Below is a small trained network, with its code and all its weights. Each question gives an input and a class and asks what happens when units are switched off, that is, made to give their printed mean instead of their output.

import numpy as np


def w(rows, s, z=0):
    codes = np.array(rows[::2]) - 128.0
    scale = np.full(codes.shape[1], s)
    scale[-1] = z or s
    return codes * scale


def f(y):
    return np.maximum(y, 0)


def log_softmax(a):
    a = a - a.max(-1, keepdims=True)
    return a - np.log(np.exp(a).sum(-1, keepdims=True))


def net(x, mask):
    res = np.array(x, float).reshape(1, 5) / 4 @ E
    y = f(res @ A[0][:, :-1].T + A[0][:, -1])
    res = res + np.where(mask, y, B[0][:, -1]) @ B[0][:, :-1]
    return log_softmax(res[-1] @ U[:, :-1].T + U[:, -1])


A, B = {}, {}
E = w([
[195,125,142,5,123,103,66,85,68,72],'x0',
[136,237,136,129,217,185,93,176,231,115],'x1',
[100,68,158,101,106,154,92,107,125,181],'x2',
[145,159,81,92,46,78,134,98,214,102],'x3',
[149,70,254,151,140,139,141,98,158,116],'x4',
],0.0092)
A[0] = w([
[71,81,148,143,139,140,137,112,121,189,249],'N0',
[111,91,189,206,191,177,99,160,84,138,237],'N1',
[149,54,167,88,129,129,155,106,121,178,18],'N2',
[133,125,178,152,167,150,123,179,109,88,6],'N3',
[63,65,148,130,93,104,176,109,218,130,227],'N4',
[216,170,98,79,103,98,125,136,181,91,114],'N5',
[63,76,90,162,183,149,101,112,134,157,68],'N6',
[171,186,178,123,184,62,152,103,124,77,82],'N7',
[50,134,97,96,75,118,82,124,176,110,14],'N8',
[161,149,93,59,151,137,86,130,143,101,32],'N9',
[56,78,210,129,95,114,113,138,103,158,97],'N10',
[188,90,164,75,107,129,70,114,77,132,166],'N11',
[117,176,42,188,111,133,164,240,173,80,236],'N12',
[67,120,112,174,1,133,101,119,133,222,81],'N13',
],0.0089,0.0016)
B[0] = w([
[40,173,75,202,142,47,236,60,162,248,201],'N0',
[152,98,26,195,133,39,136,37,158,57,235],'N1',
[183,97,45,48,223,125,137,157,96,186,193],'N2',
[112,169,83,155,18,125,218,114,154,120,173],'N3',
[107,188,44,228,158,23,112,107,192,175,208],'N4',
[84,186,143,236,105,110,134,90,213,68,205],'N5',
[73,240,92,181,81,79,145,80,102,106,177],'N6',
[74,246,159,136,79,126,193,3,233,84,183],'N7',
[128,188,170,185,108,61,126,156,247,100,169],'N8',
[185,175,59,168,6,81,143,119,155,35,188],'N9',
[148,167,41,33,197,126,140,99,137,153,203],'N10',
[143,145,217,40,81,188,126,218,47,151,234],'N11',
[151,179,86,78,221,55,63,247,108,193,254],'N12',
[26,176,96,128,143,85,181,49,192,111,215],'N13',
],0.0056,0.0099)
U = w([
[177,62,203,86,21,175,130,96,92,71,5],'0',
[86,149,86,248,79,142,220,62,254,122,193],'1',
[149,142,94,82,179,158,149,185,64,207,153],'2',
],0.0069,0.0024)

Each question gives the input, the list of numbers given to net, and the class t.
The units are the neurons (one row each of A and B). Each row of codes is followed by its name. A weight is (code - 128) times the scale printed after its matrix; where a second scale follows, it is the last column's (A, B and U).
mask holds one flag per neuron, in row order. A switched-off neuron (its flag False) gives its mean, the last column of its row in B, instead of its output. The means were averaged over made-up inputs and are rounded, as every weight is.
A unit's drop is (log p(t) with every unit on - log p(t) with that unit switched off) / (log p(t) with every unit on - log p(t) with every unit switched off).
The circuit of an input: a set's keep is (log p(t) with only the set's units on - log p(t) with every unit switched off) / (log p(t) with every unit on - log p(t) with every unit switched off). Starting from the 12 units with the biggest drops (on a tie, the unit counted first), units are removed one at a time, each time the one whose removal leaves the highest keep (on an exact tie, the one counted first), for as long as the keep stays at least 0.8.
units of the circuit, in order: the units of the circuit, biggest drop first
top k neurons: the k neurons with the biggest drops, biggest first
drop when u is switched off: that unit's drop, to one decimal
input [-5,8,2,1,-6], class 2: units of the circuit, in order -> [N12]
input [6,5,8,-1,5], class 0: units of the circuit, in order -> [N12, N11]
input [6,-4,6,7,2], class 0: top 3 neurons -> [N11, N12, N0]
input [3,-8,-3,3,7], class 2: top 2 neurons -> [N2, N10]
input [3,-5,0,0,8], class 2: units of the circuit, in order -> [N2, N10]
input [0,-1,2,-1,1], class 2: units of the circuit, in order -> [N5, N7]
input [8,-4,2,-7,-6], class 0: units of the circuit, in order -> [N12, N4]
input [-6,5,-5,-4,-1], class 2: top 2 neurons -> [N12, N5]
input [4,-5,-3,5,8], class 0: top 2 neurons -> [N11, N0]
input [2,-4,-4,-4,5], class 0: top 2 neurons -> [N12, N4]
input [4,0,-1,-2,4], class 0: drop when N12 is switched off -> 0.2
input [0,-8,3,-3,-3], class 2: drop when N11 is switched off -> 0.1
input [-4,-5,-7,3,-5], class 2: drop when N12 is switched off -> 0.8
input [-3,0,-3,-6,-8], class 2: units of the circuit, in order -> [N12]
